Here is a tiny trained network, its code and every weight. The questions are about switching its units off for an input and a target symbol, where a switched-off unit gives its printed mean instead of its output.

import numpy as np


def w(rows, s, z=0):
    codes = np.array(rows[::2]) - 128.0
    scale = np.full(codes.shape[1], s)
    scale[-1] = z or s
    return codes * scale


def norm(h):
    return h / np.sqrt((h * h).mean(-1, keepdims=True) + 1e-5)


def f(y):
    return y / 2 * (1 + np.tanh(0.7978845608 * (y + 0.044715 * y**3)))


def softmax(a):
    e = np.exp(a - a.max(-1, keepdims=True))
    return e / e.sum(-1, keepdims=True)


def log_softmax(a):
    a = a - a.max(-1, keepdims=True)
    return a - np.log(np.exp(a).sum(-1, keepdims=True))


def net(x, mask):
    ids = ['αβγδεζλπστψ'.index(c) for c in x.split()]
    T = len(ids)
    res = E[ids] + P[:T]
    u = 0
    for l in range(2):
        r = norm(res)
        for j in range(3):
            rows = slice(3 * j, 3 * j + 3)
            q, k, v = (r @ M[l][rows].T for M in (Q, K, V))
            z = softmax(np.where(np.tri(T) > 0, q @ k.T / 3**0.5, -1e9)) @ v
            o = O[l][rows]
            res = res + np.where(mask[u + j], z, o[:, -1]) @ o[:, :-1]
        u += 3
        y = f(norm(res) @ A[l][:, :-1].T + A[l][:, -1])
        res = res + np.where(mask[u : u + 4], y, B[l][:, -1]) @ B[l][:, :-1]
        u += 4
    return log_softmax(norm(res)[-1] @ U[:, :-1].T + U[:, -1])


Q, K, V, O, A, B = {}, {}, {}, {}, {}, {}
E = w([
[96,132,134,103,129,71,154,199],'α',
[120,107,106,174,118,2,119,146],'β',
[148,176,163,95,192,123,190,180],'γ',
[148,130,91,70,60,105,98,88],'δ',
[101,147,172,90,31,114,72,153],'ε',
[148,125,56,83,108,74,164,159],'ζ',
[150,181,128,170,78,98,65,62],'λ',
[190,168,105,81,119,103,170,59],'π',
[193,182,139,138,190,130,174,90],'σ',
[122,45,102,223,186,253,70,150],'τ',
[107,176,189,94,103,145,129,159],'ψ',
],0.0041)
P = w([
[222,121,148,134,72,66,164,176],'0',
[13,184,139,128,164,104,122,80],'1',
[170,203,101,97,149,84,73,182],'2',
[130,221,91,152,87,146,159,164],'3',
[146,68,210,134,79,85,175,95],'4',
[54,65,45,2,156,79,147,71],'5',
[183,130,194,32,191,60,41,117],'6',
[172,241,100,211,30,152,177,186],'7',
],0.0033)
Q[0] = w([
[73,42,117,210,173,115,113,155],'L0H0',
[114,186,143,123,146,73,122,124],'L0H0',
[164,155,138,79,115,135,124,127],'L0H0',
[136,119,146,227,77,172,186,124],'L0H1',
[165,155,88,157,164,233,117,164],'L0H1',
[159,8,152,62,153,121,113,89],'L0H1',
[252,139,174,179,71,148,133,169],'L0H2',
[94,83,76,155,60,129,232,81],'L0H2',
[121,16,191,67,148,119,149,101],'L0H2',
],0.023)
K[0] = w([
[91,244,93,58,74,38,242,113],'L0H0',
[160,69,118,146,125,65,100,126],'L0H0',
[141,88,129,136,160,139,94,151],'L0H0',
[85,84,162,218,74,150,214,115],'L0H1',
[88,183,69,206,172,200,145,160],'L0H1',
[75,5,156,75,218,136,84,69],'L0H1',
[9,82,184,163,58,161,227,29],'L0H2',
[109,67,203,29,199,96,30,53],'L0H2',
[36,197,55,133,175,137,50,91],'L0H2',
],0.018)
V[0] = w([
[118,66,108,152,154,162,108,132],'L0H0',
[115,89,103,150,151,223,128,150],'L0H0',
[93,145,135,93,129,135,121,102],'L0H0',
[129,180,157,76,151,79,222,147],'L0H1',
[88,136,166,58,57,131,118,156],'L0H1',
[133,191,115,116,80,21,139,42],'L0H1',
[204,157,71,137,163,109,160,15],'L0H2',
[157,203,243,215,130,160,82,115],'L0H2',
[138,106,120,146,255,152,210,185],'L0H2',
],0.017)
O[0] = w([
[145,153,184,121,153,189,131,163,88],'L0H0',
[189,134,198,78,153,170,167,179,46],'L0H0',
[115,154,101,91,118,130,167,100,71],'L0H0',
[98,199,91,51,135,93,168,69,228],'L0H1',
[116,140,84,64,80,127,108,146,169],'L0H1',
[214,244,78,140,147,59,125,164,245],'L0H1',
[233,69,100,139,43,175,233,76,130],'L0H2',
[87,74,35,105,123,8,205,194,146],'L0H2',
[87,200,254,180,47,97,171,139,90],'L0H2',
],0.009,0.011)
A[0] = w([
[167,159,155,139,95,189,86,51,64],'L0N0',
[103,121,156,2,94,184,136,173,85],'L0N1',
[72,175,186,139,160,130,54,99,130],'L0N2',
[123,128,188,74,226,142,224,79,2],'L0N3',
],0.026,0.0053)
B[0] = w([
[150,109,117,69,143,79,126,173,183],'L0N0',
[127,93,132,91,42,120,138,160,200],'L0N1',
[160,144,53,169,93,109,114,120,250],'L0N2',
[90,99,117,167,251,74,173,134,184],'L0N3',
],0.026,0.011)
Q[1] = w([
[148,41,86,144,105,68,218,252],'L1H0',
[43,184,185,47,131,128,153,88],'L1H0',
[168,75,152,186,157,106,149,173],'L1H0',
[118,174,83,155,119,60,132,165],'L1H1',
[80,13,188,212,157,186,31,102],'L1H1',
[134,114,154,122,143,168,147,108],'L1H1',
[125,98,127,174,95,95,153,199],'L1H2',
[114,200,177,185,115,216,137,89],'L1H2',
[112,200,200,60,178,206,125,14],'L1H2',
],0.018)
K[1] = w([
[171,121,165,47,147,160,221,249],'L1H0',
[126,146,94,101,116,79,114,31],'L1H0',
[127,131,213,151,138,137,186,189],'L1H0',
[110,54,90,202,148,130,144,152],'L1H1',
[161,200,146,64,187,142,168,182],'L1H1',
[149,148,131,92,93,115,136,129],'L1H1',
[92,83,153,164,107,122,85,151],'L1H2',
[218,181,97,117,120,130,200,146],'L1H2',
[216,168,85,42,135,75,190,100],'L1H2',
],0.021)
V[1] = w([
[121,77,69,195,160,55,63,73],'L1H0',
[151,184,91,128,128,97,152,112],'L1H0',
[119,117,168,97,205,146,203,147],'L1H0',
[114,20,167,211,92,192,75,80],'L1H1',
[128,93,84,135,128,66,114,74],'L1H1',
[139,150,184,108,190,191,158,170],'L1H1',
[130,4,191,161,95,100,85,35],'L1H2',
[192,160,125,139,170,94,185,184],'L1H2',
[73,199,121,46,42,160,69,163],'L1H2',
],0.013)
O[1] = w([
[60,49,129,175,148,201,150,122,200],'L1H0',
[133,123,172,82,117,137,174,120,191],'L1H0',
[109,205,94,125,107,94,130,112,76],'L1H0',
[91,69,39,211,95,187,86,95,130],'L1H1',
[112,93,200,145,139,143,121,120,224],'L1H1',
[139,168,38,68,143,95,163,105,1],'L1H1',
[136,126,119,174,122,158,130,255,196],'L1H2',
[80,113,145,100,114,143,136,63,92],'L1H2',
[175,191,137,153,160,85,122,80,91],'L1H2',
],0.0096,0.014)
A[1] = w([
[167,92,56,19,235,218,69,115,75],'L1N0',
[27,234,200,178,105,165,154,184,5],'L1N1',
[182,126,158,92,175,89,98,27,245],'L1N2',
[248,57,60,64,181,204,185,93,54],'L1N3',
],0.017,0.0024)
B[1] = w([
[241,152,112,198,164,120,253,126,225],'L1N0',
[136,237,102,64,213,192,160,132,159],'L1N1',
[117,52,157,159,125,186,97,176,254],'L1N2',
[38,212,124,77,74,177,55,146,236],'L1N3',
],0.016,0.0099)
U = w([
[139,167,87,218,96,61,47,87,148],'α',
[108,16,177,176,149,197,101,155,173],'β',
[89,244,196,124,167,140,151,106,246],'γ',
[227,192,130,151,138,254,150,115,111],'δ',
[180,97,92,149,255,90,183,92,87],'ε',
[243,134,164,57,115,94,61,150,170],'ζ',
[54,104,8,68,104,144,178,119,72],'λ',
[89,140,161,43,25,198,73,128,149],'π',
[154,84,160,129,27,73,231,104,124],'σ',
[56,191,147,149,130,119,149,203,5],'τ',
[34,97,141,58,196,39,91,131,136],'ψ',
],0.0064,0.0024)

Each question gives the input, a string of symbols that net reads in full, and the target symbol t.
The units are the heads (3 rows each of Q, K, V and O) and the neurons (one row each of A and B). Each row of codes is followed by its name. A weight is (code - 128) times the scale printed after its matrix; where a second scale follows, it is the last column's (O, A, B and U).
mask holds one flag per unit, layer by layer, with each layer's heads first. A switched-off unit (its flag False) gives its mean, the last column of its rows in O or B, instead of its output. The means were averaged over made-up inputs and are rounded, as every weight is.
A unit's drop is (log p(t) with every unit on - log p(t) with that unit switched off) / (log p(t) with every unit on - log p(t) with every unit switched off).
The circuit of an input: a set's keep is (log p(t) with only the set's units on - log p(t) with every unit switched off) / (log p(t) with every unit on - log p(t) with every unit switched off). Starting from the 12 units with the biggest drops (on a tie, the unit counted first), units are removed one at a time, each time the one whose removal leaves the highest keep (on an exact tie, the one counted first), for as long as the keep stays at least 0.8.
circuit, biggest first: the units of the circuit, biggest drop first
unit that matters most: the unit with the biggest drop
k most important neurons: the k neurons with the biggest drops, biggest first
top k neurons in layer l: the k neurons of layer l with the biggest drops, biggest first
heads that matter: for each layer, one digit per head in row order, 1 if its drop is at least 0.15 and else 0, layers parted by /
drop when u is switched off: that unit's drop, to one decimal
input δ α λ, target δ: heads that matter => 001 / 000
input π σ β ψ α λ δ β, target α: top neuron in layer 0 => L0N2
input α ε α δ λ, target ε: circuit, biggest first => L0H2, L1N0
input α π β ε β δ ψ α, target β: 2 most important neurons => L1N2, L0N3
input α ε ε, target α: circuit, biggest first => L0H2, L0N2
input α σ α ψ α π ε, target ψ: circuit, biggest first => L0H2, L1H2
input ζ δ α π α, target δ: circuit, biggest first => L0H2, L1N0, L1N3
input ψ γ τ τ π, target γ: circuit, biggest first => L0H2, L1N1
input π λ σ, target π: circuit, biggest first => L0H2, L1N3
input β ζ ζ, target β: heads that matter => 100 / 001
input α ε α α δ, target ε: heads that matter => 001 / 000
input α τ β β δ β σ, target ε: circuit, biggest first => L0N3, L0H0
input α τ π β γ τ, target π: heads that matter => 101 / 010
input τ α γ α τ, target α: 2 most important neurons => L0N2, L1N2
input β α λ, target β: unit that matters most => L0H0
input τ δ β α λ, target δ: heads that matter => 110 / 000
input λ σ ε ζ π ζ γ, target ζ: top 2 neurons in layer 0 => L0N0, L0N3
input β α δ α, target β: 3 most important neurons => L1N2, L1N3, L0N3
input ε ζ γ α ψ γ α β, target ψ: 2 most important neurons => L0N2, L1N0
input α δ β δ ζ π, target β: unit that matters most => L1N2
input γ σ β, target γ: top 2 neurons in layer 1 => L1N1, L1N0
input α δ α δ β, target δ: top 2 neurons in layer 1 => L1N0, L1N3
input δ λ β α ζ β, target β: top 2 neurons in layer 1 => L1N2, L1N3
input δ π σ ψ ψ α λ, target ψ: 2 most important neurons => L0N2, L1N0
input δ γ δ β α, target γ: drop when L0N2 is switched off => 0.0
